Below are the code and all the weights of a small trained network. Each question names an input and a class and asks about switching units off, where a switched-off unit gives its printed mean instead of its output.

import numpy as np


def w(rows, s, z=0):
    codes = np.array(rows[::2]) - 128.0
    scale = np.full(codes.shape[1], s)
    scale[-1] = z or s
    return codes * scale


def norm(h):
    return h / np.sqrt((h * h).mean(-1, keepdims=True) + 1e-5)


def f(y):
    return y / 2 * (1 + np.tanh(0.7978845608 * (y + 0.044715 * y**3)))


def log_softmax(a):
    a = a - a.max(-1, keepdims=True)
    return a - np.log(np.exp(a).sum(-1, keepdims=True))


def net(x, mask):
    res = np.array(x, float).reshape(1, 6) / 4 @ E
    u = 0
    for l in range(2):
        y = f(norm(res) @ A[l][:, :-1].T + A[l][:, -1])
        res = res + np.where(mask[u : u + 7], y, B[l][:, -1]) @ B[l][:, :-1]
        u += 7
    return log_softmax(norm(res)[-1] @ U[:, :-1].T + U[:, -1])


A, B = {}, {}
E = w([
[191,90,88,117,129,92,133,75],'x0',
[157,193,56,139,107,108,254,188],'x1',
[179,58,217,60,153,168,202,149],'x2',
[73,92,220,213,134,16,199,101],'x3',
[192,112,156,196,71,134,96,200],'x4',
[129,129,128,132,127,128,130,130],'x5',
],0.0024)
A[0] = w([
[2,167,183,129,119,205,122,201,127],'0.n1',
[173,90,216,85,169,173,193,188,55],'0.n2',
[162,214,87,126,117,104,230,165,76],'0.n3',
[155,52,80,107,109,84,108,51,158],'0.n4',
[190,159,72,71,150,183,51,147,2],'0.n5',
[97,102,128,132,192,93,15,106,34],'0.n6',
[16,125,78,16,203,98,166,68,36],'0.n7',
],0.0047,0.0015)
B[0] = w([
[250,114,78,187,234,79,109,55,213],'0.n1',
[91,120,14,21,71,66,42,3,251],'0.n2',
[111,190,230,65,191,180,86,212,228],'0.n3',
[186,209,146,171,219,137,153,131,196],'0.n4',
[100,79,167,190,161,100,184,106,216],'0.n5',
[128,227,163,60,99,179,202,181,198],'0.n6',
[195,51,155,178,51,104,60,240,229],'0.n7',
],0.0048,0.0021)
A[1] = w([
[78,144,85,157,124,162,145,96,187],'1.n1',
[147,70,92,145,48,114,89,172,52],'1.n2',
[123,120,209,132,149,174,42,64,3],'1.n3',
[73,210,73,188,125,110,92,127,50],'1.n4',
[130,147,143,169,87,161,87,166,147],'1.n5',
[176,95,133,152,218,145,101,132,223],'1.n6',
[128,85,54,125,157,255,124,143,123],'1.n7',
],0.0063,0.0023)
B[1] = w([
[192,80,209,66,130,43,254,137,130],'1.n1',
[151,127,169,107,45,120,79,174,142],'1.n2',
[91,167,112,86,151,149,191,236,187],'1.n3',
[111,69,111,36,129,169,119,60,191],'1.n4',
[143,90,155,68,120,107,92,147,187],'1.n5',
[185,194,89,157,70,102,139,100,253],'1.n6',
[51,89,219,185,145,54,149,101,189],'1.n7',
],0.0068,0.0033)
U = w([
[149,160,149,115,133,89,111,114,254],'0',
[94,58,100,22,108,141,119,63,121],'1',
[109,196,147,90,189,161,183,237,89],'2',
[70,47,193,255,171,80,159,104,117],'3',
[184,86,130,160,51,112,56,201,79],'4',
[218,181,25,181,198,121,118,68,83],'5',
[97,108,58,208,95,252,142,124,23],'6',
],0.0093,0.0087)

Each question gives the input, the list of numbers given to net, and the class t.
The units are the neurons (one row each of A and B). Each row of codes is followed by its name. A weight is (code - 128) times the scale printed after its matrix; where a second scale follows, it is the last column's (A, B and U).
mask holds one flag per neuron, layer by layer. A switched-off neuron (its flag False) gives its mean, the last column of its row in B, instead of its output. The means were averaged over made-up inputs and are rounded, as every weight is.
A unit's drop is (log p(t) with every unit on - log p(t) with that unit switched off) / (log p(t) with every unit on - log p(t) with every unit switched off).
The circuit of an input: a set's keep is (log p(t) with only the set's units on - log p(t) with every unit switched off) / (log p(t) with every unit on - log p(t) with every unit switched off). Starting from the 12 units with the biggest drops (on a tie, the unit counted first), units are removed one at a time, each time the one whose removal leaves the highest keep (on an exact tie, the one counted first), for as long as the keep stays at least 0.8.
units of the circuit, in order: the units of the circuit, biggest drop first
unit that matters most: the unit with the biggest drop
k most important neurons: the k neurons with the biggest drops, biggest first
top k neurons in layer l: the k neurons of layer l with the biggest drops, biggest first
input [-6,2,-7,-5,-6,0], class 1: unit that matters most => 1.n4
input [-1,-4,-6,6,-2,0], class 1: top 2 neurons in layer 1 => 1.n4, 1.n7
input [6,-1,-8,8,-4,-6], class 1: 3 most important neurons => 1.n4, 0.n1, 0.n5
input [-2,-5,4,4,-5,-1], class 2: 2 most important neurons => 1.n3, 0.n6
input [5,7,5,-4,4,-2], class 2: top 4 neurons in layer 0 => 0.n3, 0.n1, 0.n7, 0.n5
input [-3,0,8,-6,6,3], class 1: 2 most important neurons => 0.n2, 0.n7
input [-8,2,-4,6,-1,0], class 5: units of the circuit, in order => 0.n1, 1.n7
input [8,-3,4,-5,2,1], class 5: 2 most important neurons => 0.n4, 1.n6
input [5,-8,-6,8,-6,-5], class 2: units of the circuit, in order => 0.n6, 1.n3, 0.n2
input [-2,-8,-6,-8,-6,-5], class 2: units of the circuit, in order => 1.n3, 0.n2
input [3,-3,3,-6,5,5], class 3: units of the circuit, in order => 1.n7, 0.n5
input [-6,2,2,-7,5,-3], class 3: 2 most important neurons => 1.n7, 0.n7
input [8,-1,-1,1,-2,4], class 5: top 2 neurons in layer 0 => 0.n4, 0.n3
input [8,-3,0,1,-5,-4], class 5: unit that matters most => 0.n4
input [-5,-6,-8,7,-3,-6], class 1: units of the circuit, in order => 1.n4, 0.n6
input [6,-1,-1,-3,5,3], class 5: units of the circuit, in order => 0.n4, 0.n7
input [7,3,-6,1,-8,-7], class 4: top 2 neurons in layer 0 => 0.n7, 0.n1
input [1,5,3,7,8,-1], class 4: units of the circuit, in order => 1.n7, 0.n4, 1.n2
input [3,3,-5,-4,3,-1], class 1: 3 most important neurons => 1.n4, 0.n1, 0.n7
input [-2,6,-7,-3,7,6], class 1: units of the circuit, in order => 1.n4
input [3,8,-7,1,-3,1], class 2: top 3 neurons in layer 0 => 0.n3, 0.n2, 0.n1
input [4,5,7,-2,0,-6], class 1: top 2 neurons in layer 1 => 1.n6, 1.n3
input [-2,4,8,6,-6,3], class 1: 2 most important neurons => 0.n2, 1.n7
input [6,-6,-4,-7,-6,-1], class 3: top 3 neurons in layer 0 => 0.n3, 0.n1, 0.n5
input [-7,0,-1,-8,-4,1], class 3: 2 most important neurons => 1.n7, 0.n4
